Below is a small trained network, with its code and all its weights. Each question gives an input and a class and asks what happens when units are switched off, that is, made to give their printed mean instead of their output.

import numpy as np


def w(rows, s, z=0):
    codes = np.array(rows[::2]) - 128.0
    scale = np.full(codes.shape[1], s)
    scale[-1] = z or s
    return codes * scale


def norm(h):
    return h / np.sqrt((h * h).mean(-1, keepdims=True) + 1e-5)


def f(y):
    return y / 2 * (1 + np.tanh(0.7978845608 * (y + 0.044715 * y**3)))


def log_softmax(a):
    a = a - a.max(-1, keepdims=True)
    return a - np.log(np.exp(a).sum(-1, keepdims=True))


def net(x, mask):
    res = np.array(x, float).reshape(1, 2) / 4 @ E
    u = 0
    for l in range(4):
        y = f(norm(res) @ A[l][:, :-1].T + A[l][:, -1])
        res = res + np.where(mask[u : u + 6], y, B[l][:, -1]) @ B[l][:, :-1]
        u += 6
    return log_softmax(norm(res)[-1] @ U[:, :-1].T + U[:, -1])


A, B = {}, {}
E = w([
[7,141,78,159,10],'x0',
[182,225,107,234,1],'x1',
],0.0052)
A[0] = w([
[180,61,162,133,134,116],'L0N0',
[161,20,126,193,94,76],'L0N1',
[138,129,110,83,199,255],'L0N2',
[197,183,204,142,159,137],'L0N3',
[31,3,162,11,246,125],'L0N4',
[174,177,105,55,18,15],'L0N5',
],0.0064,0.001)
B[0] = w([
[107,125,202,84,99,142],'L0N0',
[74,135,173,147,131,126],'L0N1',
[194,65,255,89,76,163],'L0N2',
[48,95,133,171,217,166],'L0N3',
[205,130,199,152,187,254],'L0N4',
[123,117,152,157,39,144],'L0N5',
],0.0073,0.009)
A[1] = w([
[124,188,190,95,86,115],'L1N0',
[118,24,115,83,172,104],'L1N1',
[152,144,103,155,101,34],'L1N2',
[1,41,147,24,107,245],'L1N3',
[193,142,180,127,179,130],'L1N4',
[155,117,97,152,53,166],'L1N5',
],0.0084,0.0012)
B[1] = w([
[188,171,103,213,49,136],'L1N0',
[160,105,173,220,99,177],'L1N1',
[170,126,118,163,1,136],'L1N2',
[249,128,128,69,225,146],'L1N3',
[201,86,102,19,125,254],'L1N4',
[40,157,70,154,236,162],'L1N5',
],0.0057,0.0067)
A[2] = w([
[161,155,100,144,175,77],'L2N0',
[137,26,165,136,193,185],'L2N1',
[127,166,36,100,217,188],'L2N2',
[82,75,167,151,109,8],'L2N3',
[80,151,105,54,2,174],'L2N4',
[151,116,100,202,70,31],'L2N5',
],0.0077,0.0014)
B[2] = w([
[133,84,81,74,110,143],'L2N0',
[173,131,178,174,69,254],'L2N1',
[126,88,110,66,66,137],'L2N2',
[140,127,97,112,135,117],'L2N3',
[254,159,119,99,225,145],'L2N4',
[94,157,149,127,169,155],'L2N5',
],0.0069,0.0067)
A[3] = w([
[111,89,119,127,101,52],'L3N0',
[151,115,104,111,136,251],'L3N1',
[110,68,69,72,185,194],'L3N2',
[139,104,180,116,205,139],'L3N3',
[144,175,93,142,136,98],'L3N4',
[245,93,193,128,206,161],'L3N5',
],0.011,0.0022)
B[3] = w([
[100,88,131,127,123,121],'L3N0',
[56,95,211,62,78,141],'L3N1',
[109,76,152,88,49,130],'L3N2',
[210,138,145,84,182,176],'L3N3',
[135,67,161,198,170,138],'L3N4',
[186,150,242,95,254,254],'L3N5',
],0.0061,0.018)
U = w([
[233,121,200,93,210,243],'0',
[112,203,27,253,125,211],'1',
[101,71,45,55,52,3],'2',
],0.012,0.0022)

Each question gives the input, the list of numbers given to net, and the class t.
The units are the neurons (one row each of A and B). Each row of codes is followed by its name. A weight is (code - 128) times the scale printed after its matrix; where a second scale follows, it is the last column's (A, B and U).
mask holds one flag per neuron, layer by layer. A switched-off neuron (its flag False) gives its mean, the last column of its row in B, instead of its output. The means were averaged over made-up inputs and are rounded, as every weight is.
A unit's drop is (log p(t) with every unit on - log p(t) with that unit switched off) / (log p(t) with every unit on - log p(t) with every unit switched off).
The circuit of an input: a set's keep is (log p(t) with only the set's units on - log p(t) with every unit switched off) / (log p(t) with every unit on - log p(t) with every unit switched off). Starting from the 12 units with the biggest drops (on a tie, the unit counted first), units are removed one at a time, each time the one whose removal leaves the highest keep (on an exact tie, the one counted first), for as long as the keep stays at least 0.8.
units of the circuit, in order: the units of the circuit, biggest drop first
most important unit: the unit with the biggest drop
top k neurons: the k neurons with the biggest drops, biggest first
drop when u is switched off: that unit's drop, to one decimal
input [8,-1], class 2: top 2 neurons : (L3N5, L0N4)
input [6,0], class 2: units of the circuit, in order : (L0N4, L3N5)
input [3,-1], class 2: top 4 neurons : (L0N4, L0N2, L0N3, L0N0)
input [-3,7], class 1: top 2 neurons : (L0N4, L3N5)
input [0,2], class 1: top 3 neurons : (L0N4, L3N5, L1N4)
input [2,5], class 1: most important unit : L3N5
input [3,0], class 2: top 2 neurons : (L0N4, L1N5)
input [5,1], class 1: top 4 neurons : (L1N4, L3N5, L1N5, L0N3)
input [-1,2], class 1: top 3 neurons : (L0N4, L1N4, L3N5)
input [-4,7], class 1: top 3 neurons : (L0N4, L3N5, L0N2)
input [1,0], class 2: top 2 neurons : (L1N5, L0N4)
input [1,7], class 1: drop when L3N5 is switched off : 0.1
input [5,2], class 1: drop when L3N5 is switched off : 0.3
input [7,-2], class 2: top neuron : (L3N5)
